Each row is followed by its grade, which names the range that a hidden value of the row falls in. A new part has a new value, new ranges and new names.
[ 441   31 -358  -64  278 -381  131  404 -291  225  -25 -293  -38  311
   70 -134 -172  111  -27   26 -243 -422 -100   84  -10   -4  111 -257
  302  128 -116    2   33   66  175]  J577
[ 127   30  189  -95  -68 -145   49  256   -1  132   44  -57  -63  170
    1  -13  -31  149 -105   25  -73 -284  -25   26  -49   72   22  -74
  125  -14  -25  -18 -144  115   77]  j11
[ 295 -130  151   15 -218  -62  155   67  -25  246  132 -174 -177  115
   47  -53  -61  262 -184  145 -105 -269  142  -21  115  137  -26 -105
  107  -41  -75  -13  -29    3  168]  j235
[ 218   63 -407  -27  263 -234   62  239 -239  102  -12 -231   -2  143
   33  -29 -143    0  -15  -34 -221 -202 -148  150   24  -72   41 -148
  173  141 -116  -21  106    5   99]  j325
[-121  243 -369 -138  358 -138 -107  271  -65 -109 -119  -72  121   29
  -86   47  -26 -193   78 -206  -77    7 -323  247 -168 -161   79  -54
  123  160  -35  -90  -36  123 -108]  J749
[-135  147  349 -161 -114   -2  -69  227  185    2  -11  121    8   76
  -87   50   55   34  -47 -118  118 -106  -95   46 -204   79  -17   34
   58   -2   95  -30 -374  174  -79]  j11
[ 231  -57  165  -18 -101 -240  132  243  -73  188  140 -110 -104  232
   57  -27  -73  243 -140  153 -212 -346    0  -31   68   31    1 -124
  121 -120 -139  -14   64   98  180]  j11
[-133  -59  477    5 -450  257   11 -182  306   66  146   95 -136 -118
  -70   71  105  139 -161   25  166   98  132  -20   19  138 -166   89
  -96 -130   51  -49 -238   20  -34]  j235
[ 139  -61 -379   11   46  197    8 -266   34   98  -69 -292 -140 -209
  -39  -94   79  -72  -92    2   28  178   64  221  126  -13   29 -104
   75  163  -42 -160   31 -123  -40]  J749
[ 108   10  119  -19 -112  -47   23   86   34  146   36  -51  -53   19
  -45   -8    6   70  -40  -40  -18  -87   -8   29  -56   11  -44   -9
   74   37  -23   -4 -151   18    5]  j723
[  69   22 -155  -49   66    2    0   -8   -6   65  -23 -153  -72    7
    8  -40   28  -19  -80    5  -42  -22  -33  150   59  -15    2 -100
   73   74  -43  -91  -21  -19   18]  J577
[ 307  -10 -229  -47  122 -175  100  172 -116  182   -3 -230  -90  177
   45 -125  -67   87  -69   53 -112 -229  -22   74   39   26   46 -213
  208   58  -72  -51  -16   36  116]  J577
[-319  113   37   17 -109  129  -51  -86  249 -124  121  170   39 -101
 -107  113   41  -89   30  -85  109  304 -179   28  -75  -99 -203   48
  -88 -173  -27  -82  -56  112 -111]  j325
[-244  139  382 -147 -113   -9  -94  193  149  -57   29  128   17   54
  -56  130   67   30  -91  -76   10  -99 -121   94 -116   13  -28   78
  -30  -39   31  -42 -214  139  -55]  j235
[ 207  -31   47  134 -122 -258  114  184 -125  211  192  -40    1   72
  -33   58 -138  147   37   -7 -238 -139  -85  -82  -31 -133 -133   25
   56  -62 -187   90  114    2   96]  j723
[-184   48   -1   97  -73  -89   20    5   68  -49  213  102   41   -1
  -39  131  -34    0   21   19 -140  159 -209  -16   27 -214 -203   24
  -87 -241 -187  -37  215   76   15]  j325
[ 125   67 -308  -73  223 -254  113  275  -37   14   77 -121  -24  296
   51  -95  -97   69  -40  123 -136 -176 -195   35   24  -50   26 -300
  205 -186 -145 -127  140  236  127]  j165
[ 162   35  -43  -56   81 -244   66  245  -53  115   51  -92  -34  223
   31  -64  -36   92  -43   64 -142 -216 -107   25  -10  -52    9 -165
  150  -78 -111  -48   17  120   97]  J577
[-179  -61   64   94 -259  270   -8 -372  254   -9  141   28 -105 -221
  -53   53  118  -23  -86   50   91  354   30   41  129  -53 -213   38
 -140 -153  -65 -119   40  -59  -53]  j325
[-220    8  323    0 -234  126  -91 -161  199   -3   72   80  -48 -152
  -55  105  168  -18  -86   -5    5  166  -23   80   32 -100 -121  118
 -137  -83  -53  -81  -39  -28  -79]  j723
[ -59  -82  364   49 -360  115   39 -115  138   90  180   17 -121  -68
  -23  106   41  163 -166   66  -25   -2   94    8   99   50 -145   73
 -101 -114  -53  -18  -30  -33   48]  j235
[-129   25   63  -23  -64  -20   22  -17  177  -38  129   49  -49   85
    4    0   68   34  -75  116  -16   79 -110    8   60  -77 -109 -116
   -8 -268 -107 -134   72  142   28]  j325
[ -31  -71 -126  100 -182  192   85 -272  200   35  160  -42 -114 -123
  -44  -17   19   27  -65   76   88  275   16   -5  109   -6 -186  -78
  -22 -178  -77 -116   64   13    3]  j165
[ 123  -46  114  -16  -78 -102   33   49  -31  143   55 -125  -98   58
   36  -12   40  106 -126   95 -163 -153    9   70   95  -43   -1  -56
   43  -21 -118  -56   59  -17   82]  j723
[ -55  163  100 -197  148 -156 -112  319  -85    4 -110  -69   30  105
   -9   68   27  -33  -81 -111 -132 -266 -155  224  -95  -26  116   15
   79  192    5  -39 -150   59  -20]  j11
[  54  -78  250  -87 -170   51   24  -30   62  103   45 -140 -179   48
   64   -7   90  155 -259  157  -77 -188  116  118  170  105   29  -70
    8  -27  -43 -108  -21  -12   99]  j235
[ 132   90 -483  -10  267 -106    1  131 -233   64  -56 -237   22  -15
  -15   28 -135  -95   12 -146 -165  -65 -149  223   -1  -74   20  -50
  117  278  -66   -6   54  -82   19]  j325
[-205   84  307  -34 -105 -107  -78  135   36  -23   94   93   33    5
  -34  172   46   24  -63  -27 -172  -60 -156   81  -27 -146  -69  126
  -89  -66 -110  -20   48   48  -16]  j11
[ -27  -50  265   26 -285  132    1 -160  212  104   92   27 -104  -98
  -54    6  117   63  -80   27   79  117   63   -5   19    3 -131   28
  -39  -96  -22  -62 -128   -8  -35]  j723
[-305  116  -27  -78   15  122 -105 -100  266 -150    4   64    8 -102
  -93   37  167 -135  -17  -27   90  282 -176  142  -42 -140  -47  -36
  -36 -145  -45 -197  -10  138 -142]  J749
[-162  126 -129   16   32  -82   25  125  121  -81  145  105   68   61
  -78   66  -67  -30   71  -51  -10  140 -255  -13 -101 -131 -147  -60
   31 -213  -99  -63   45  201  -31]  j165
[-246   28   -9   42 -175  295  -55 -297  258  -64   73   58  -48 -237
  -96   75   95  -98  -35  -72  166  378  -35   88   20  -30 -193   63
 -110  -52   13 -103  -89  -28 -118]  j325
[ 171 -161  154  147 -371  156   94 -265  130  241  150  -76 -160 -171
  -56  -21   40  131  -77   44   45  132  171  -55   84   32 -180   39
  -23  -41  -58   -7  -65 -122   20]  j723

Next part:
[  59    4 -137 -251   87  280  181   50  -77 -376  -94   -5  119  -59
  149 -165 -193 -152 -165 -189   16 -145  399 -138 -240 -141 -160 -110
 -158 -106 -136 -246 -105  -88  240]  F
[-336  -66   -5  200   11  -83   93   60 -360  -60 -218   40  113 -153
  340 -271 -196   26  -79   59  385 -171   58 -117 -266  218  419 -103
 -125   96 -191  152  -16  -18 -126]  B
[  37 -260 -139 -268  -95   59  405  -79 -134   25  -58 -322   25  178
  165  -51  295 -381 -288 -171  132   -6   17  104  167 -131 -110 -316
 -215 -205 -190   74 -169  151   14]  M
[-129   25   63   83  -28  391   68  137   -4 -104   11   59  212  131
   64 -326 -212   94 -185 -269 -140   30  159  -89 -363    3   -4 -112
   86  -74 -171  -76  183 -234  184]  U
[  13   96  250  191  -37   20 -144 -194  375   77  132  -95  -50  102
  -38   14 -199  164   44 -112 -149   32  -25   -1 -258  173 -175  160
  210   40   -1  -94  238 -155  -70]  Z
[ -11  -42  -30  -24  -53    8   89 -234  131   52   -8 -229  -40   77
   14    0  -45 -147  -14  -91   51  -45  -87   70   56  162 -158    4
  -40  -37  -74  -15   30   78    5]  F
[ 317 -173  -78   73 -379 -125 -291 -333  301  565  146  -52  376  422
 -301   69   11  -35 -107 -133 -239  195 -471  232   78  130 -305  198
 -181  161  116  -16  187  103  -15]  F
[ -51  -23   52 -178  106   -1  292  -39   -1 -285  -67 -182 -143 -112
  281  -19  -19 -170 -108  -52  139 -144  258  -93 -130  -85  -66 -120
  -53 -137 -173  -72 -136  -26  -74]  D
[  15   17  233  334 -292  258 -233  -83  367  383  248  -23  260  387
 -215 -225 -180  287 -102 -275 -340  207 -195   46 -308  172 -116  126
  246   32 -101  -77  446 -284   50]  U
[ 290  -33 -163 -151 -139  228  -85 -114   93  -57   16   10  302  123
  -89 -125 -214  -74 -127 -208  -74  -61  215  -42 -194  -65 -262   89
 -226   10  -61 -335    6  -89  278]  D
[ 175 -203 -173 -109 -160 -249   37 -274 -101  131 -137 -172  130   27
  112   37   29 -267  -71   38  339 -135  -57   83   92   72   -4   39
 -411   78  -52  -23 -183  190  -63]  M
[ -37  102  -73   78  112  229 -126  -21 -132 -284 -169  137  161 -117
   85 -213 -451   75    7 -127  162 -189  360 -148 -428  165   24   38
  -73  110    6 -202   50 -119  282]  P
[-324  -13   10  184  117  -37   78   34 -332 -144 -214   32   30 -158
  294 -203 -220   40  -52   14  332 -168  140 -116 -304  243  309 -148
  -13   88  -89  130    5    6  -61]  B
[-337   24   12 -131  212  293  443  182 -197 -465 -184  -91  -95 -165
  394 -280 -123 -169 -141 -134  148 -161  300 -151 -201  -58  118 -270
  -20 -215 -290   32  -95 -102   77]  P
[  64  -39  331  307 -257 -192 -236 -334  597  599  308 -191   17  432
 -244  173   78  170  -17 -117 -398  303 -582  236   -4  245 -300  184
  296   82  114  157  396  -23 -297]  Z
[-172  -43  275    1  128 -192  176  168   17 -158  -28   85    3  -43
  372   -5   14   32 -205   23  -91   41   -1  -79 -334 -170   71 -105
   33  -13  -42  184  -22 -105 -360]  Z
[-323  112  456  198  172  137  158  280   66 -268  100   71  -92  -48
  336 -195 -151  315 -192 -132 -157   29  317 -241 -652  -88  130 -180
  430 -100 -180   25  205 -377 -230]  B
[ 151   37  227 -153   41  260  110   83  335 -173  241  -28   37  204
   13   -4  -12   83 -267 -302 -463  135  280  -95 -380 -293 -419 -111
  253 -170  -44 -221  131 -256   25]  D
[   1   81  193    8  115  176  -12   41  216 -148  106   57   40  117
   23  -11 -146  129 -152 -227 -324   89  163  -66 -386  -66 -272  -71
  238  -31   69  -85  170 -166   26]  Z
[-345  -83 -234 -179  192   10  455  -32 -395 -355 -370 -204 -136 -255
  411 -154  -60 -402  -35   32  478 -280  103  -37  120  142  192 -251
 -292 -101 -213  169 -273  219   32]  Z
[  38 -129  -41  284 -365  109 -275  -54   14  470   59  125  528  357
 -168 -284 -169  153 -171 -173 -127  154 -316   85 -205  191   71   95
 -117  169  -54   31  296  -90   73]  B
[ 214  -50 -369 -155   -7   -8  -26 -392 -225 -202 -274 -203   24 -189
   67  -29 -276 -293  107   -9  610 -401  402  -39    1  247  -44   78
 -437   97  -42 -321 -250  185  318]  M
[-234  -39 -210 -220  200    4  409  -88 -316 -419 -327 -220 -177 -298
  389 -101 -107 -372   -7   35  492 -332  255  -85   55  107  118 -182
 -280 -105 -212   14 -293  172   48]  F
[  87 -118 -211 -267  -55  256  312 -157  -82 -150  -81 -320    1   67
   82 -130   41 -335 -150 -213  207 -146  268    5   76  -38 -159 -190
 -206 -195 -232 -178 -147   59  253]  M
[  40    7  -46  424 -123 -137 -543 -236  -91  307  -32  202  336   97
 -164  -57 -398  320   33  -33  122  -46  -38  -18 -418  470   75  170
   32  400  243  -47  274   22   55]  B
[ -19  -41  381  121   32 -342  -27 -125  358  205  185  -81 -123  190
   71  271  139  113 -124  -23 -304  208 -282   88 -172   12 -236  -19
  286   45  171  216  162    5 -456]  F
[  77    5  326 -263  222  192  342  200  161 -429  176  -97 -171   63
  269   50  140   20 -359 -272 -294   56  578 -181 -479 -461 -329 -328
  305 -276  -81 -166  -35 -259  -93]  M
[ -95  -27 -136 -185  171   59  228  -28 -181 -320 -192  -63  -23 -125
  229  -54 -116 -217  -98  -71  172 -162  221  -67 -102   17  -60 -165
 -145  -43  -46  -14 -152   94   84]  F
[-266  -30  446  -75   64  102  474  262  289 -133  197 -151 -153  139
  343  -93  226    3 -316 -169 -403  200  -51  -60 -229 -334  -94 -251
  314 -321 -298  183  106 -267 -380]  Z
[  98   78  384  269  -65   -2 -317  -12  403  161  228  171  181  232
  -78    6 -206  368 -101 -162 -412  198  -42  -29 -537   10 -190  163
  290  129  136  -68  346 -290 -141]  P
[  -9 -106  138  486 -384 -197 -414 -201  141  640  135   63  372  304
 -149 -125 -154  302  -57  -30  -53  147 -436   94 -245  357  144  211
   42  278   12  110  366  -70 -205]  B
[  34   60   78   43   69  147 -107  -23  126  -98   25   97  130   94
   -9  -48 -220  100 -102 -185 -194   37  122  -45 -351   32 -208   -4
   97   54   98  -96  145 -110  102]  Z
[ -64  -36   39  167 -127   87  -77  -67   52  141  -19    6  205  140
   13 -182 -174   42  -66 -120  -15   26 -140   37 -178  162   34   46
  -50   67  -71   31  161  -75   27]  P
[  60  -84  240  435 -337  -19 -410  -84  285  633  279  128  416  500
 -271  -89  -66  384 -193 -205 -429  335 -419  109 -341  195  -99   94
  256  201  116  106  490 -157 -139]  B
[-257   28   -7 -200  270  228  404  212 -215 -544 -196   -7  -68 -202
  409 -207 -139 -161 -171 -113  109 -170  390 -184 -276 -139   54 -266
  -48 -172 -203  -14 -147  -92   67]  Z

[ -21    7  118   74   12  -83  -97 -142  -12   31  -92   11  -19  -79
   34   78    1   27  -22  -32   33   -4   22 -171  -69   70   34  -73
   -1   29   96   -5  102   65    7]  j159
[ -82  -54   26  -66   42   -3 -104  -49   54   25  -38   36  -30 -121
   81   68   95   39   86   30  -23  -34   29 -125   16  113  -16   27
   33   68  118  -21  -46  152  110]  j331
[  23    6   59  -29   84    9 -104 -123   49  129  -12   32  -56 -139
    6   16   86   64   83   28   44  -13  -14  -83   99  105  -18    6
   45   57  193   10  -73  140   82]  j331
[ 167  -50   44    7   13  -91  -78 -228 -154 -134 -141  -89  -24  119
  131   95  -13  145 -125 -207  -12   22   16 -140 -227 -144   49 -138
  -76  -43   75   46   83 -112 -117]  J57
[ 163 -385 -193 -440 -179  117   -3  641  127 -407  156  204   80 -125
  250 -454   31 -216   -3  199   91  -66  115  232  365   83   54  204
  137  179 -420 -327 -320    3  287]  j159
[ 296 -352  169   40   56   53 -205   83  -24 -199 -162  -72  -42 -213
  217 -204  -90    8 -113   14  121  -13 -152 -194   82   10  283  102
   15  114  -62   52  -11 -101   59]  j189
[ 142  -98  137  -50 -125  -63  -48  -69  -90  -33 -159   79  -51   18
  100  -41   29   53  -93  -95    8  -16  103 -119 -104  -38   42  -96
 -125  105  -11   -4  -64  -82  -66]  j189
[ 392 -466  140  -39   26  124 -207  369   11 -311  -66   -8   28 -312
  209 -423 -162 -109 -128  148  228  -51 -173  -86  300   61  361  224
  143  158 -216  -43  -68 -129  139]  j189
[-105  157 -172 -135 -164 -201   96  -57 -198 -270   23   37  141  324
   54  209  -37   24 -127 -185  -46  -13  252   45 -307 -129 -136 -203
   -1 -117 -100 -198  192  -67 -118]  J57
[ 259   -3   52  179  186  -60 -143 -241  -63  -73  -32 -198  -32  -72
   57  -17 -122   79 -134  -98  187   83 -197  -88   44  -47  146  -64
   61  -91  127   41  190  -57  -28]  J57
[ -89 -108   57  -57  111  138 -157   17  -36   47  -54   13   24 -257
   52  110   36   94  133  129   50 -137  -56 -183  128  172  107  234
   98  144  223   62 -121  138  118]  j968
[-244  630 -401 -279 -168 -185  298  117  -44   77  494  298  268  254
 -388   74   -1 -150   59   88  206  -39  369  529  260   99 -436 -175
  317 -177  -19 -485   87  193   23]  j331
[  90 -135  177   35  -63  -53 -108  -55  -73  -60 -176   32  -23  -68
  106   -7  -26   32  -87  -52   23  -30   37 -204 -106   16  118  -43
  -65   97    4   19   41  -52  -34]  j189
[ 122 -231  186   26   80   54 -201   20   59    3 -122   15  -54 -268
  109 -108   11   12   23   74   65  -40  -93 -212  109  125  166   93
   49  132   74   55  -50   67  106]  j159
[ 164  -59   96 -273  -97  129  -15   11  -28  256  -46  249  -87 -112
  -35 -130  208  128  129   62   34 -112  135   30  221   72  -75   68
  -71  241  196   29 -476   54   21]  j968
[ -26  -26  -43 -114 -123 -106    9  -80  -46 -129  -73   31  -30  120
  162   75   72   41  -64 -125  -66   24  149  -44 -172  -45  -70 -126
 -125   35  -50 -102  -26   -9    1]  j189
[ -13   46  111  108  207   30 -172 -209   23  177  -28  -50  -31 -231
  -48  113   20   99   95   56   97  -30 -123 -179  115  149   59   62
  121   22  317   90   49  174   73]  j331
[ 140   92 -109  -59   -4  -98   18 -136  -21  -74   70  -35  -29   94
   58  -33   10   33  -90 -107   99   85   28  113   40  -64  -76 -143
  -19  -61    7 -126    7  -16   10]  j189
[ 542  721 -439  -53  466   -3  134 -639  214  565  624 -174 -222   38
 -383 -236  171  194  112  -68  494  336 -283  750  844  -59 -433 -240
  202 -325  572 -137 -276  227  126]  j331
[ 369  -82  298  174  324  221 -269 -191  -34  358  -67  -61  -93 -480
 -138 -146  -51  177   91  164  328  -85 -337 -175  468  169  270  249
  159  152  469  264 -174   59   42]  j968
[ 149  136   16   94   68 -148  -44 -365 -163  -37  -69 -126  -11  156
   16  160  -45  154 -129 -226   58   64   -8  -79 -200 -143  -10 -210
  -34 -127  163   30  191  -79 -153]  J57
[  22  -71  177 -242 -425 -128   89  -46 -202   10 -279  308  -43  240
  100   51  164   97  -89 -193 -188  -94  424 -131 -370 -112 -118 -222
 -333  214  -81  -36 -226 -147 -206]  j189
[ 175  644 -356   28  116 -267  185 -437 -150   22  365 -121  103  390
 -267  128  -98   84 -155 -242  276  181   46  425   72 -199 -300 -379
  175 -401  174 -243  300  -25 -157]  J57
[ -55 -136  266   18   30   47 -186 -130  -25  180 -227   81  -65 -221
   44  122  102  124  105   35  -58 -117   17 -344  -71  142   87   69
  -37  185  255  155  -90  119   14]  j331
[ 150 -256  181 -155 -122   47  -99  119   24   17 -147  181  -70 -153
  121 -185  102    7   19   45   -5  -73   92 -125   68   72   71   36
  -68  223  -27   -2 -241    3   56]  j159
[ -17 -269    2 -218   25  218 -134  298  -23  -89  -17   98   64 -293
  120  -71   26   20  129  219   76 -188  -18  -85  261  179  151  348
  129  230   52  -17 -278   90  188]  j968
[ -76 -124   24 -150  -94  -14  -59  117   33  -77  -47  125   12  -75
  114  -15   77  -33   42   43  -42  -63  129  -86  -12   98   -9   21
    8  116  -47  -98  -77   91  102]  j159
[ 146    7  200  110   79  -48 -129 -311   13  207 -137  -14 -138 -121
    8   19   67  118   -3  -75   54   40  -52 -182   -4   41   30 -106
  -78   59  238  107  -20   52  -21]  j159
[  21  547 -133 -140  -26  -37  168 -147 -119  385  304  233  109   63
 -426   43   33   61   92   74  278  -68  177  350  361   90 -280  -83
  190  -41  305 -173 -125  125  -66]  j968
[ 342 -158  213  -15  166  160 -194  -85   59  254  -63   42 -136 -336
  -21 -225   82  118   92  106  174  -37 -170  -93  358  113  131  133
   57  171  283  149 -282   72   82]  j331

[  -8  -39  -60  -98   84  -99   54  -61  -14   70   64 -178   94  -23
  -20  103  141   68   89   -4  -69   64 -136  102 -204  -73  106  189
   60  -79   93 -153  155  -77   98]  (72)
[ -13   57   21   39  -40  -69  -56  -68    1  121 -114    4   71  -51
   62  110  -61   24   27  -56   42   18  -18   58   35   15   84  -16
   -6   45   91  -42   -7   45   24]  (62)
[ 44  84  -8  14  -1 -58 -20 -72  -9  81 -65 -34  37  -6  62 172 -59  12
  24 -44  25  27  18  75  57 -13  79  10  -1  22  70 -48  10  16  38]  (62)
[ -30   18   -2  -24   56  -45  -30  -55  -17   42  -44  -39   32  -45
   20   47   46   48   55  -12  -28   37  -58   82 -125  -23   72   86
    5  -41   69  -89   57   50   60]  (70)
[ 75  81  12  21 -41 -83 -47 -70   3  99 -12 -44  63  -7  47 201 -12 -23
 -16 -30  25  20 -51  35  52  -6  60  49   3  36 117 -64  29 -11  30]  (55)
[ -64   17  -24   -7   -7 -105   13  -47    3  108  -86  -85  111  -68
   47   74   20   34   98  -53   51   35  -51   47  -72  -36  137   23
    4   -9   81 -100   43   36   76]  (61)
[  -2   88   -9   15   12  -15   25   10    2  -31  -42  -33   11  -70
   29   37   44   -7   43  -13  -42  -17  -70   14 -108   19   99  103
    3  -13   37  -26  -26   70   81]  (70)
[ 23 107  -9  25  23 -33 -21 -68 -16  47 -70 -31 -13  -7  57 177 -39 -18
  15 -39  20  22  50  54  43 -22 115 -14 -40 -13  42 -61  -2  54  48]  (69)
[   9   33  -15  -13   41    2  101   74   19 -102    4  -34   37 -115
  -12 -101   89   18   93   17 -169  -34 -171    6 -209  113   68  241
   63   -4   14   35  -49   56  109]  (74)
[ 29 105 -11  23  19 -37 -23 -74 -15  57 -61 -39  -6  -1  54 192 -35 -22
  10 -39  21  24  45  55  49 -26 115 -13 -38 -13  50 -67   3  41  47]  (69)
[ -52   76  114  155  -11  -23  -93   73   27  -36  224   61    4  -85
 -199 -146  241 -276  -29  116 -123 -129 -260 -317 -136  147   34  148
 -134   83   -7  -30 -112  243  116]  (74)
[ 57  91   1  23 -12 -62 -36 -75  -8  85 -32 -44  30   0  48 206 -27 -21
  -7 -36  22  25  -3  48  60 -17  87  16 -16  17  84 -65  18   8  37]  (62)
[  84  103  -84  -32   44  -89  125    4   -9  -31 -105  -39   95    9
  109   58 -184   -4  211  -59   67   -3  126   47  163    9   36    9
   13   96  -50   29  -94  129  122]  (69)
[  9 109 -15  22  33 -28  -9 -60 -15  30 -62 -30 -17 -11  48 148 -28 -16
  30 -31  17  17  46  49  16 -25 112  -2 -40 -19  31 -58  -7  68  59]  (65)
[  0  93 -14  13  12 -20  27   4   2 -25 -48 -37  10 -62  37  54  35  -4
  47 -20 -31 -10 -54  19 -91  11 104  89   1 -15  36 -29 -23  66  81]  (70)
[-108  -35  106   34   35   -4 -213  -87  -31   91 -264  178   14 -125
   84  -90  -89   85   32  -44   21   62   -6  115  -51   71    9  -62
  -42    2  107  -51   -5  221  -42]  (65)
[-273 -165  282   76   98  103 -514 -152  -74  135 -440  503  -53 -220
   62 -412 -150  227  -26   -1  -42   85  -50  232 -178  182 -182 -106
  -60   15  160  -11   -6  420 -179]  (61)
[100 153 -42  14 -34 -38  66 -31   7  18 -50 -49  33   3  89 195 -98  38
  24 -47  -3 -11  17  97  68   6  65  75  53  49  49  35 -42 -42  61]  (55)
[ 14 110 -15  22  36 -26 -14 -61 -16  30 -65 -27 -21  -6  50 155 -35 -14
  26 -31  14  19  53  56  23 -26 109  -4 -41 -21  31 -56  -7  66  55]  (65)
[-374 -299  358   75   75   66 -639 -168  -72  226 -528  586   32 -310
   60 -569 -128  266   -7  -10  -17  118 -149  228 -252  229 -226 -128
  -61   34  237  -53   33  498 -228]  (61)
[ -81    0  -44  -37  -12  -65  109   44   15    3 -224    4  160 -143
  112 -160 -112  161  229  -77   10   -4  -46  117 -111   62   55   90
  102   70   16   58  -73   99   99]  (70)
[ -33  539 -374  -53  323  227  549 -133  -62 -152  294 -170 -283  426
 -117  233 -386  511  193  101 -222 -172  462  628  -39 -262  -46  245
  236   -1 -456  390 -107 -394  275]  (61)
[ -67  -29   48   45  -52  -87  -18   29   38   69   83 -105  107 -149
  -83   -8  270  -99   -3   15  -97  -17 -310 -138 -258   67  171  179
  -15  -27  127 -123   46   22   87]  (74)
[ -86   24 -148  -15 -146 -220  339  122   88   91   21 -299  337 -138
    9  -27   95   16  282  -82   52  -71 -220 -103 -159    1  251  172
  119  111   13   -6  -47  -94  240]  (72)
[   4   45  -11    3    8   -1   96   80   26  -93   -7  -45   40 -130
   -3  -72  104    0   72    4 -152  -36 -183  -16 -209  109  100  226
   54   -5   29   27  -54   46  107]  (74)
[ 13 112 -14  22  30 -24  -8 -54 -15  24 -70 -28 -17 -14  54 145 -31 -16
  30 -33  19  15  45  49  17 -21 112  -3 -38 -19  32 -55 -11  72  58]  (65)
[ 21 112 -30  16  32 -39  17 -46 -11  20 -71 -32   4  -5  61 134 -61 -15
  62 -40  28   9  65  48  49 -19 103  -7 -32   3  14 -39 -28  77  70]  (65)
[ 80  80  10  20 -49 -87 -45 -68   5  99  -9 -49  69  -6  50 205 -10 -15
 -22 -31  21  22 -59  41  46  -5  57  58  14  34 124 -60  30 -26  30]  (55)
[  9 108 -13  24  32 -25 -19 -63 -17  31 -67 -26 -19  -9  50 155 -30 -16
  22 -32  18  18  46  53  22 -25 112  -8 -44 -20  35 -59  -6  67  53]  (65)
[ 25  72 -21   8  -6 -73   3 -64  -6  86 -92 -40  66 -19  73 143 -81  30
  60 -56  40  25  24  81  58 -10  89   2   8  35  61 -37  -3  24  49]  (62)
[  6 109 -14  22  31 -25  -7 -49 -13  20 -65 -27 -14 -20  50 131 -26 -12
  36 -30  14  12  39  47   4 -21 110   3 -36 -19  30 -53 -13  74  62]  (65)
[   1   47  -12    1    9    1   96   77   25  -90  -16  -41   40 -126
    2  -76   93    9   76    2 -145  -38 -175   -7 -203  103   96  221
   58   -2   27   32  -54   49  106]  (74)
[-159  -38   75   41  -35  -25  -91    1    9   70 -227  118  103 -191
   53 -204  -23  114   95  -45  -13   -4 -137   63 -182  103   43   45
   28   47   89   11  -45  165   20]  (70)
[-108 -104  200   59   -5  -10 -378 -136  -37  179 -300  269   31 -161
   81 -101  -75   77  -56  -43   19   90  -79  111  -37  117  -48  -87
  -56   25  207  -86   35  242 -127]  (62)
[ 10 111 -15  21  33 -26  -6 -51 -15  17 -65 -26 -19 -13  53 141 -26 -15
  31 -31  14  13  43  49  10 -22 112   3 -36 -21  29 -52 -14  74  60]  (65)
